B, the same points and some others measured another way; then each row and its match in B:
B (72 x 25):
[[-136   54  176 -222 -149 -186   73 -143   27  259 -162   -4  -45  104
    11 -124   25 -148 -125  -86    4  -21   49    3   33]
 [ 139 -115  142  -61  -72   81 -151 -106  -68  188  -59   -5  239  -13
   284  211   68  -52   23 -127 -192  274   36   98  109]
 [ 277  102   41  -86   -2   16  -25   45  -62  -39 -177   30   64 -107
    64  -56   -5   -2  117  125    5  114   15 -105   49]
 [ -74  -34   17 -168 -109  157   21  349  578  208 -102 -277   84  138
    25  251 -195  -54   46 -464 -438   36  116  141  -29]
 [   2   59  163 -187   54   69  117  338  640  177 -209 -276   84   -4
  -132  159 -325  -98  154 -358 -345  -11   15   59 -208]
 [ 210 -194  223   83   17  104  -70  -35 -124  133  160   22  160  -84
   -14  101  166   43   72  -52   16  160   62  136  -70]
 [ 210  254  -76 -142  -19 -126   15    9   -9 -163 -306   22   16 -144
   150 -128 -116  -35   59  256  -13  117  -73 -279  145]
 [  91  163   58 -213 -114  -99   79   17  -42  105 -246   47 -105   55
   -49 -222   28  -69    0   62   94  -66   81  -82   54]
 [ 284  157  -70  -66    0   14   20  159   15 -144 -187   17   16 -110
    30  -78  -48   43  123  167    8   74   -6 -160   90]
 [-212  -25   86 -161 -204 -138  103   -1  131  247  -28  -25 -112  189
   -54  -93   68  -81 -171 -185  -17  -82  100   78   75]
 [ 172 -108 -331  188 -141  271   97  661  254 -236  392  -74 -213   94
  -365  -62  187  320   53  -71   66 -185  256   63   46]
 [ 126   -4  -66  125  109  -77   28  157  249 -241   33  -73  158 -218
   108  172 -150   88   64  106 -164  237 -199 -153  107]
 [   4   67 -156 -154 -229   37  -18  174  139   33  -94  -63  -54  135
   107  -13   23   -2  -66 -104 -147   12  148  -34  184]
 [ 255   29  441 -158   78  -28  -78 -306 -210  281 -219   30  223 -181
    77  -30   15 -165  134   46   22  191    8    0 -203]
 [ -37   43 -184   -1 -120 -153   72  124  119 -149  -24   16  -49   28
   103  -14    0   63 -106   86  -40   66  -70 -123  294]
 [ 204  259   86 -213   -8 -156   39  -85  -87   -7 -378   61    1 -121
    71 -200  -89 -106   74  233   69   59  -51 -224   49]
 [  69  107   84 -165  -93  -84  150  136   33  128 -171   41 -164   91
  -210 -235   48  -27   17   -4  145 -156   95    2    4]
 [ 265  179 -111 -172 -101  104   48  316   66  -28 -244    8 -109   62
   -78 -145    1   42  132   20   19  -84  152  -57   92]
 [-102   42  287 -252 -105 -167  123  -83   74  364 -211   -1  -63  123
  -112 -138    7 -163  -57 -168   32  -87   64   87  -63]
 [-206 -287   23   -3 -291   76 -224 -210    1  250  277 -103  212  129
   379  295  195  -51 -248 -299 -318  287  155  152  170]
 [ 111  175   -1 -198  -82  -90    2  -24    5   17 -282    5   18  -30
   146  -86  -59  -78    6   90  -54   87    1 -152  125]
 [-124   81  223 -130  -62 -286  164 -171  -11  143  -54   29 -113  -23
  -178 -278   34 -105 -112   97  191  -89  -14 -103 -100]
 [ 441   42   88   69  213  108  134  426  188 -134 -103   -3   51 -187
  -259   10 -105  143  325   68   56    7  -57   -3 -102]
 [-191  -18  -32 -172 -257  -41  -39  -22  169  197  -51 -105   12  175
   193   68   17  -96 -178 -226 -231   71  115   28  169]
 [ -72  117  -33 -152 -140 -182    7 -110   50    9 -155  -21   11   -4
   186  -59  -46  -90 -120   68  -88  101  -29 -167  170]
 [-261   26   87 -167 -170 -399  -19 -441 -105  155 -195   74  104   35
   429   29   -4 -191 -279   69 -102  248 -172 -125  342]
 [ 339  -28  325  -93   81  121  -54  -15  -81  218 -159   16  188 -113
   -12   58   25  -57  215  -61  -24  136   57  103 -152]
 [-126  -95  287   -6   21 -238  181  -48  112  201   41    6  -23   -2
  -200  -65   23  -47  -62  -70   97  -29  -75   74  -84]
 [ 285  -82  169  -53  -10  202  -84   93  -16  171  -51  -27  159  -31
    34  118   65    2  153 -143 -100  132  129  134  -58]
 [ 165  -23 -103  160   16  -73   52  121  -34 -252  165   62   -5 -152
   -41  -53   84  162    7  242  120   94  -75 -137  128]
 [-302  -35  -11   -4 -150 -326  118 -129  119    2  117  -12  -58   34
    56  -63   21  -30 -267   39   -4   55 -102 -108  174]
 [ 247   21  562 -204  108  -84  -63 -408 -273  376 -300   69  239 -179
    84  -41   10 -225  142   35   66  200  -31   35 -224]
 [  78  171  -23 -167 -102  -63   76   96   77   -3 -164  -24  -98   12
   -59 -184  -25  -28    6   71   21  -52   73 -135   30]
 [ 205  -94  226  -88  -71  157 -124  -74 -127  254   -8  -12  146  -17
    62   56  142  -53   73 -129  -55  132  172  117  -92]
 [ 307   61   13   61  133    3   65  224  112 -187  -72   -3   78 -203
   -67    5  -89   96  186  153    2  104  -98 -116    5]
 [  47  172 -306  -31  -94 -135  -43   46  139 -335 -110  -56   67 -135
   342   46 -132   34  -74  235 -200  240 -126 -344  326]
 [-217   17   83 -141 -178 -235   99 -121   68  164  -31  -12  -92  102
    -9 -138   43  -98 -192  -42   20  -34   26  -36   75]
 [ 281  -78   51   28   -1  215  -66  203   54   35   57  -48  121  -66
   -23  107   68   79  148  -91  -85  105  117   86  -39]
 [ 268  -17   28   83  152  102   78  376  335 -127   -6 -100  107 -157
  -119  145 -146  113  224  -44 -130   90  -71   -4  -62]
 [ -41 -305  240  148 -164 -117  -48 -383 -530  207  429  211   -4   20
   -55 -151  503   54 -219  108  352   76  120  131   36]
 [-134   48  180 -263 -192 -110    7 -175   32  314 -153  -52   -9  113
    61  -98   29 -183 -126 -144  -72    7  122   11  -14]
 [-224  -34   92 -151 -170 -148   84  -11  211  228  -38  -77  -44  153
    14    0   -3  -93 -155 -212 -114  -14   49   62   74]
 [-271   14  135  -98 -106 -416  115 -286   13  122  -81   52  -19   25
   123  -88   -3 -126 -239   69   31   88 -160  -99  181]
 [ 320   31  164   -9   85   10   26   42 -100    7 -100   69   76 -152
   -69  -63   39   25  161  132  106   82   -9  -37  -61]
 [ -11  170  -88 -144 -129 -181   40  -41   18  -72 -174    9  -51   -9
   132 -136  -36  -48  -93  150  -10   59  -29 -215  188]
 [ 255   39  -85  105  110  -16   44  229  155 -266  -16  -30   98 -213
    24   77 -104  124  140  170  -58  162 -141 -156   87]
 [ 225  304  327 -276   92 -285  127 -227 -187  110 -495  120  -18 -168
   -67 -338 -104 -188  121  296  230   -2 -110 -214  -98]
 [ 339   -8 -290  228  186  169   18  589  516 -465   54 -175  192 -248
    73  350 -272  244  247   29 -335  250 -175 -135  151]
 [-149 -195   45   45 -103   -4  163  310  349  154  204  -86  -91  172
  -245   65   64   78  -73 -305  -61 -110   82  220   21]
 [ 179  -76  277 -131  -41  147 -124  -86  -35  297  -90  -57  201  -27
   102  119   51  -98   99 -195 -150  164  140  124 -120]
 [  71 -258  358   50 -138   37  -69 -306 -452  328  350  131   13   13
  -180 -171  453    3  -99   -5  308   10  244  196 -188]
 [ 380  190  344  -88  216  -91  116  -36  -71   -5 -235   30   45 -316
  -254 -244  -96  -58  255  279  222    8  -74 -179 -320]
 [ 360  150   89 -113   45   36   85  199  -41   -6 -238   69  -43  -74
  -171 -181    5   21  202  127  148  -46   60  -55  -41]
 [-262  -37  -19 -104 -235 -182   94   -1  139  138   60  -32 -126  178
   -16  -89   81  -37 -227 -128  -22  -55   65   15  141]
 [ 189  -95  178  -47  -37   80 -124 -112 -122  178  -41   15  208  -54
   189  139   87  -39   49  -68 -110  232   44   75   38]
 [ 182   71  294 -235  -40   89  -53  -79   -7  296 -208  -72  101  -39
   -13  -55   -3 -153  117 -117  -66   54  155   27 -204]
 [  72  162   15 -214 -139  -39   24   31   35   78 -205  -27  -53   32
    19 -146  -11  -70   -8   15  -17  -16  109 -100   31]
 [  36  106    1  -66  -19 -199   91   11   77  -74 -142   19   -7  -72
    49  -79  -72  -18  -24  138    5   76 -113 -152  133]
 [ 120  181  -62 -168  -97  -75   -7   26   27  -50 -240  -12   10  -40
   155  -79  -58  -50    8  109  -69   97    3 -179  145]
 [-239   38  160  -96  -91 -399  149 -267  -13  109  -39   54  -75    1
    -6 -193   23 -119 -218  119  122   10 -116 -127   77]
 [ 114  -84  105 -100  -81  124 -129   14   79  190  -90  -77  218   19
   248  238    3  -58   45 -220 -278  232   66  108   84]
 [ 193 -236  366   98   34   34  -10 -132 -262  233  205  104  103  -73
  -158  -22  263   30   60  -17  194   78   75  188 -158]
 [-378 -113 -155   12 -208 -201   38   13  365  -14  169 -147   23   98
   210  176  -50   -6 -287 -176 -288  141  -73  -51  266]
 [ -93  -48  209  -15   17 -221  146  -43  134  113   10   -1   -2  -36
  -111  -42  -25  -42  -58  -17   41   19 -100    3  -28]
 [ 119    2   24 -134 -109   83  -89   48   76  118 -146  -60  133   29
   210  129  -16  -47   34 -132 -219  158   78   27  111]
 [-158  -31  352  -50   55 -369  158 -272   41  181  -37   25   35  -99
   -72  -94  -42 -133 -105   58  104   59 -179  -49  -78]
 [ 194    7  -16   66   80   -3   73  247  207 -138  -18  -40   71 -126
   -51   71  -90   95  122   45  -63  100  -84  -62   49]
 [-411 -108 -160   60 -204 -289   62  -67  266  -70  228  -89  -20   63
   183   87   -7    8 -344  -51 -171  132 -107 -106  281]
 [ -80   14  166 -252 -204  -35   62    9   72  357 -161  -25  -86  209
   -70 -106   69 -120  -67 -237  -28  -98  181  132   -1]
 [-172  -22  -77 -148 -281  -37   58  117  145  168   13  -41 -142  243
   -18  -73  105  -17 -167 -203  -62  -92  180   69  150]
 [ 226 -103  -85  177  206   97   51  500  552 -229  -10 -152  251 -168
    99  443 -292  157  225 -141 -383  270 -239   27  142]
 [ 237   93   91 -145   -7   49  -55   23   14   60 -230  -27  129  -92
   139   38  -62  -54  126    9 -120  152   17  -61   23]]
Rows of B count from 0, top down.

[ 193  128  -50   26  116  -24  -46 -151   89   10 -118  119  -58   17
   71   24 -125 -112   36  153 -216  183  172  -84   -5   -9] -> 24
[ 352  290   57  -42 -202 -309 -291  255 -200   24    4  240   87  332
 -202  -88 -110  287  -13  -80  389   49   52 -264 -119 -202] -> 49
[ 130  214 -236 -285  372  -55   72   29   86  261 -335  -78  235  221
  -11  200 -236  -67  175   17  -77  -62  381   16 -107   80] -> 41
[-230   22 -156   27 -144   86 -215   98 -122   39   44  168  195  142
 -225  199 -148   99  -36   21  508 -150 -432 -125 -195 -180] -> 5
[ 312  183 -181 -227  108 -389 -219  142 -140   20   41  345  133  283
  -77  -16   -6  363   33 -163  255   -2  208 -250  -25 -131] -> 60
[-273  146  289  215 -634  332 -242  368 -137   35  -41 -209  100  213
 -315  101 -411  -37  -20  235  760 -146 -700 -116 -347 -278] -> 61
[  10  119   82  187 -276 -121  -99 -234  126 -404  235  276 -157  -65
  212  -40   35 -108  110  410  -11  134 -357  -58  197  142] -> 52
[ 245  259  200  164 -277 -221  -80 -232  155 -426  147  273 -229   -3
  256 -158   -7 -131  142  460 -116  242 -180  -97  239  169] -> 35
[ 267   33 -246  -99  177 -244 -197   -1  -94   95   54  299   75   93
  -64   17   50  246  -57 -197  -52  120  303 -164  -35 -171] -> 55
[ 165  194   95   92  -54  -19  -24 -227  161 -189  -68  147 -175   -6
  175  -33 -153 -196  106  366 -189  230  -24  -82   87   84] -> 44
[ 139  -12 -224 -131   81 -165 -281  128 -174   94   70  298  101  167
 -165   46  -39  350  -85 -246  252   21  103 -243 -137 -302] -> 1
[-149   56   37  198 -217  247    3  153   68  275  -94 -443  215   28
 -145  197 -162 -239   38   92  -98  -37  -17  245 -188    4] -> 63
[ -14  185 -171 -145  -37 -289 -152  -72  -12 -276  155  450  107  186
   62   82  -10  172  147  199  439 -135 -352 -191  117   85] -> 37
[-365 -212 -253   48   62  385   56  185   75  467  -85 -534  338  -85
 -143  358 -119 -163   16 -121 -177 -154  121  336 -258  -69] -> 27
[-191  -67  -61  263 -309  -59  -93 -170  102 -263  391  123   21 -163
  125   86  200  -82   61  247  -72    6 -394  148  192  167] -> 34
[ 249  563  191 -171   -2  -62   60   87  122   30 -467 -105   77  394
    1   36 -477 -225  280  400  205  -18   69 -109 -105  149] -> 9
[  60  -56 -144  -47  -74  -78 -276  167 -162   47  133  211   61  112
 -131   28  -49  312  -89 -181  296   20  -29 -213 -142 -313] -> 54
[ 111 -166  193  647 -391  254 -184 -154   36  105  188 -176 -246 -328
  -67  -75   95 -239 -250   56 -650  494  113  146  -64 -198] -> 46
[  75  -67  -86 -113  123   14   -7 -129  154 -157   40   88 -159  -82
  286    1  -99  -15  126  177 -199  146  116  -82   92  -19] -> 7
[ -41 -182 -202   50    3  -66 -147 -181   39 -206  293  316  -85 -149
  166   35  122  103  -17   57  -94  118 -111  -84  117  -82] -> 2
[-160 -151   70  654 -500  182 -183 -167   17  -10  369  -71  -35 -305
 -109   54  217 -225 -197  117 -355  238 -290  240    8  -34] -> 51
[ 251  515   96 -468  153 -191  105   62  183 -223 -369   71  -13  409
  272   -3 -462  -52  421  467  345  -87   32 -242   50  194] -> 69
[-479 -453 -606   33  160  -78  -21 -307  153 -178  593  238  233 -372
  234  320  480   49   50  -40 -271 -171 -252  290  284  215] -> 22
[-231 -131 -111  195 -270  -60  -85 -122  115 -276  439   89   46 -186
  173   92  222  -40   78  217  -69  -29 -367  169  209  159] -> 45
[ 119  427  139 -241   40   42  110   89  170    4 -417 -174   69  317
   98  100 -486 -221  313  407  195  -71   24  -65  -90  144] -> 53
[ -72  245  190   82 -179  305   82  103  158  163 -330 -424   90  132
  -44  154 -425 -364  158  346   18  -13  -64  123 -194   63] -> 30
[ 109 -140  -65  367 -226   86 -359  107 -229  306  149   74   48  -62
 -367   22   68  156 -338 -321  -78  241  106  -70 -265 -438] -> 13
[ 118   86 -225 -300  263 -341   20 -381  222 -522  167  562 -145  -20
  491  -13   46   61  281  376  -51   46  -88 -196  369  243] -> 17
[ -27  324   74 -120  -12  152  118  127  154  151 -362 -351  184  244
    1  180 -416 -275  258  318  117 -124   -3   87 -149  147] -> 67
[-439  -27    5  -95 -152  543 -169  226 -113  108 -291  -37   77  218
 -275  263 -628    8  -15  175  875 -220 -684 -308 -469 -451] -> 50
